Here is a tiny trained network, its code and every weight. The questions are about switching its units off for an input and a target symbol, where a switched-off unit gives its printed mean instead of its output.

import numpy as np


def w(rows, s, z=0):
    codes = np.array(rows[::2]) - 128.0
    scale = np.full(codes.shape[1], s)
    scale[-1] = z or s
    return codes * scale


def softmax(a):
    e = np.exp(a - a.max(-1, keepdims=True))
    return e / e.sum(-1, keepdims=True)


def log_softmax(a):
    a = a - a.max(-1, keepdims=True)
    return a - np.log(np.exp(a).sum(-1, keepdims=True))


def net(x, mask):
    ids = ['Ξβδεζηλσφ'.index(c) for c in x.split()]
    T = len(ids)
    res = E[ids] + P[:T]
    u = 0
    for l in range(3):
        r = res
        for j in range(2):
            rows = slice(2 * j, 2 * j + 2)
            q, k, v = (r @ M[l][rows].T for M in (Q, K, V))
            z = softmax(np.where(np.tri(T) > 0, q @ k.T / 2**0.5, -1e9)) @ v
            o = O[l][rows]
            res = res + np.where(mask[u + j], z, o[:, -1]) @ o[:, :-1]
        u += 2
    return log_softmax(res[-1] @ U[:, :-1].T + U[:, -1])


Q, K, V, O = {}, {}, {}, {}
E = w([
[49,137,133,115,119,142,166,89,62,84],'Ξ',
[91,72,107,115,116,142,123,114,99,106],'β',
[125,96,118,86,146,145,127,113,49,121],'δ',
[133,46,106,101,132,140,121,108,80,137],'ε',
[43,142,128,140,107,171,34,139,140,92],'ζ',
[153,80,71,99,153,134,93,181,39,137],'η',
[112,88,108,108,82,152,38,197,141,57],'λ',
[132,86,181,49,133,196,122,62,63,193],'σ',
[161,197,85,66,140,157,249,139,187,133],'φ',
],0.016)
P = w([
[221,103,198,245,124,205,70,114,133,93],'0',
[119,89,138,181,142,176,229,202,64,130],'1',
[110,110,81,188,133,186,165,116,114,106],'2',
[122,112,107,155,136,134,144,121,133,106],'3',
[126,130,97,144,115,142,130,109,137,104],'4',
[124,143,88,130,95,141,126,106,135,114],'5',
[129,150,84,111,86,137,113,112,138,120],'6',
[122,148,78,84,75,136,114,114,151,128],'7',
[116,144,71,57,90,136,106,125,178,141],'8',
[119,135,76,42,86,135,102,121,190,143],'9',
[123,143,76,9,99,128,107,126,182,145],'10',
],0.012)
Q[0] = w([
[36,63,203,243,254,104,28,91,14,245],'0.h1',
[108,123,215,111,48,81,141,242,64,143],'0.h1',
[38,54,139,190,155,200,130,194,62,124],'0.h2',
[128,117,170,99,188,116,110,132,137,60],'0.h2',
],0.0046)
K[0] = w([
[27,78,112,119,71,105,34,111,6,170],'0.h1',
[95,77,93,94,54,228,168,204,48,252],'0.h1',
[84,103,104,75,106,79,64,90,77,128],'0.h2',
[76,118,94,89,70,36,101,91,118,170],'0.h2',
],0.0048)
V[0] = w([
[82,65,140,111,96,136,71,66,40,53],'0.h1',
[112,68,144,175,126,81,97,169,75,90],'0.h1',
[69,61,204,138,148,102,89,147,57,131],'0.h2',
[104,203,54,2,140,74,175,134,233,170],'0.h2',
],0.0079)
O[0] = w([
[125,121,136,50,112,141,87,122,101,187,161],'0.h1',
[101,118,144,153,97,95,138,96,79,165,93],'0.h1',
[91,86,124,119,207,113,132,133,132,79,146],'0.h2',
[152,154,52,122,6,98,140,104,128,194,2],'0.h2',
],0.014,0.0082)
Q[1] = w([
[112,121,37,122,114,254,153,103,96,106],'1.h1',
[101,102,108,70,100,78,113,94,115,67],'1.h1',
[175,197,82,216,93,87,126,102,147,189],'1.h2',
[179,205,197,191,150,79,165,147,168,192],'1.h2',
],0.0096)
K[1] = w([
[106,173,82,60,108,76,114,121,182,188],'1.h1',
[80,115,141,77,95,175,65,151,128,166],'1.h1',
[54,101,180,120,245,170,145,71,33,120],'1.h2',
[37,83,138,66,99,62,124,52,1,166],'1.h2',
],0.0094)
V[1] = w([
[224,199,177,71,97,187,133,51,211,111],'1.h1',
[166,92,111,23,163,136,254,5,29,171],'1.h1',
[64,144,133,58,90,87,50,126,43,187],'1.h2',
[97,83,100,197,89,99,30,198,154,122],'1.h2',
],0.0051)
O[1] = w([
[153,106,182,240,104,156,129,162,119,206,132],'1.h1',
[173,56,103,141,105,231,189,83,212,112,136],'1.h1',
[98,82,150,35,104,118,175,138,91,103,8],'1.h2',
[254,114,157,58,106,183,134,155,174,108,85],'1.h2',
],0.0093,0.015)
Q[2] = w([
[103,87,181,123,212,161,119,136,115,108],'2.h1',
[103,12,254,69,129,98,152,164,107,100],'2.h1',
[159,207,59,213,198,166,102,159,138,150],'2.h2',
[170,158,126,177,45,104,205,203,144,196],'2.h2',
],0.0082)
K[2] = w([
[122,73,196,84,214,189,90,132,59,134],'2.h1',
[132,107,164,176,225,148,114,142,126,85],'2.h1',
[141,131,2,135,101,118,158,214,116,136],'2.h2',
[91,157,210,112,82,103,194,72,159,157],'2.h2',
],0.0085)
V[2] = w([
[161,207,49,199,142,106,134,107,184,121],'2.h1',
[182,125,121,106,79,129,52,1,12,207],'2.h1',
[153,160,183,84,150,106,186,110,45,196],'2.h2',
[114,81,8,89,139,159,50,157,78,187],'2.h2',
],0.0062)
O[2] = w([
[102,100,133,34,186,140,112,108,106,60,80],'2.h1',
[148,163,221,138,252,85,160,94,223,176,4],'2.h1',
[111,147,1,121,231,234,86,148,141,176,74],'2.h2',
[216,192,160,191,147,167,66,18,86,93,17],'2.h2',
],0.0069,0.014)
U = w([
[137,32,141,90,128,205,71,169,92,97,99],'Ξ',
[63,154,93,66,57,199,158,123,106,101,158],'β',
[130,124,102,107,162,138,145,121,181,136,53],'δ',
[147,70,105,130,155,100,136,121,171,145,17],'ε',
[105,177,110,76,185,36,122,162,134,181,78],'ζ',
[189,195,99,155,163,168,118,90,108,125,175],'η',
[170,85,184,151,86,64,117,104,127,95,122],'λ',
[152,113,177,142,151,192,130,124,233,167,110],'σ',
[157,155,150,255,59,153,131,155,103,227,253],'φ',
],0.0057,0.0032)

Each question gives the input, a string of symbols that net reads in full, and the target symbol t.
The units are the heads (2 rows each of Q, K, V and O). Each row of codes is followed by its name. A weight is (code - 128) times the scale printed after its matrix; where a second scale follows, it is the last column's (O and U).
mask holds one flag per head, layer by layer. A switched-off head (its flag False) gives its mean, the last column of its rows in O, instead of its output. The means were averaged over made-up inputs and are rounded, as every weight is.
A unit's drop is (log p(t) with every unit on - log p(t) with that unit switched off) / (log p(t) with every unit on - log p(t) with every unit switched off).
The circuit of an input: a set's keep is (log p(t) with only the set's units on - log p(t) with every unit switched off) / (log p(t) with every unit on - log p(t) with every unit switched off). Starting from all 6 units, units are removed one at a time, each time the one whose removal leaves the highest keep (on an exact tie, the one counted first), for as long as the keep stays at least 0.8.
circuit, biggest first: the units of the circuit, biggest drop first
unit that matters most: the unit with the biggest drop
heads that matter: for each layer, one digit per head in row order, 1 if its drop is at least 0.15 and else 0, layers parted by /
input φ Ξ σ Ξ Ξ, target σ: unit that matters most => 0.h1
input ε φ β ζ β λ Ξ Ξ, target λ: heads that matter => 11 / 10 / 11
input δ β φ ζ λ ε, target λ: circuit, biggest first => [2.h2, 0.h1]
input λ Ξ Ξ φ σ φ λ λ φ β ε, target φ: heads that matter => 10 / 11 / 00
input λ λ Ξ φ δ η Ξ ζ, target η: heads that matter => 11 / 11 / 11
input ε Ξ η ε Ξ Ξ β Ξ η, target β: circuit, biggest first => [0.h2, 1.h1, 2.h1]
input η ε ζ φ ζ, target φ: heads that matter => 10 / 01 / 10
input φ ε Ξ δ δ δ Ξ Ξ σ β β, target σ: circuit, biggest first => [1.h1, 2.h1, 0.h1]
input Ξ Ξ Ξ Ξ φ β σ Ξ η, target σ: heads that matter => 11 / 10 / 10
input Ξ δ φ ζ σ ε δ ζ, target ζ: circuit, biggest first => [2.h1, 1.h1]
input β η Ξ ζ φ σ, target φ: circuit, biggest first => [0.h1, 1.h2]
input ε φ Ξ ε σ, target σ: circuit, biggest first => [0.h1, 1.h2, 2.h1, 0.h2]
input δ δ σ β β φ ζ σ, target φ: heads that matter => 00 / 10 / 00
input φ Ξ β ζ Ξ φ Ξ φ ε, target φ: circuit, biggest first => [0.h2]
input λ ζ δ η φ δ η, target φ: circuit, biggest first => [1.h2, 0.h1]
input ζ Ξ ε φ φ, target β: heads that matter => 11 / 01 / 10
input Ξ ζ ε β φ Ξ β λ, target λ: heads that matter => 11 / 10 / 01
input ζ φ β, target φ: heads that matter => 10 / 01 / 10
input ε σ δ Ξ Ξ Ξ φ ζ Ξ λ, target λ: heads that matter => 10 / 10 / 01
input β Ξ Ξ Ξ Ξ σ φ λ, target φ: heads that matter => 11 / 01 / 10
input φ λ σ η Ξ Ξ, target η: circuit, biggest first => [2.h2]
input φ φ λ Ξ, target Ξ: heads that matter => 11 / 11 / 10
input σ ζ Ξ σ φ Ξ σ Ξ, target σ: heads that matter => 11 / 10 / 10
input ζ σ σ β δ ε φ Ξ β, target φ: heads that matter => 10 / 11 / 10
input δ ζ Ξ δ ε Ξ φ Ξ δ, target φ: circuit, biggest first => [1.h2, 0.h1]
input η ε Ξ φ Ξ σ Ξ Ξ λ η, target λ: heads that matter => 11 / 00 / 11
input δ Ξ ε λ ζ φ Ξ η β, target η: circuit, biggest first => [1.h1, 0.h1, 2.h2]
input η φ ζ, target φ: circuit, biggest first => [0.h1, 1.h2]
input δ ε Ξ ε η Ξ φ η Ξ η, target η: unit that matters most => 1.h1
input β Ξ Ξ β δ δ λ Ξ φ δ λ, target φ: circuit, biggest first => [1.h2, 0.h1, 2.h1]
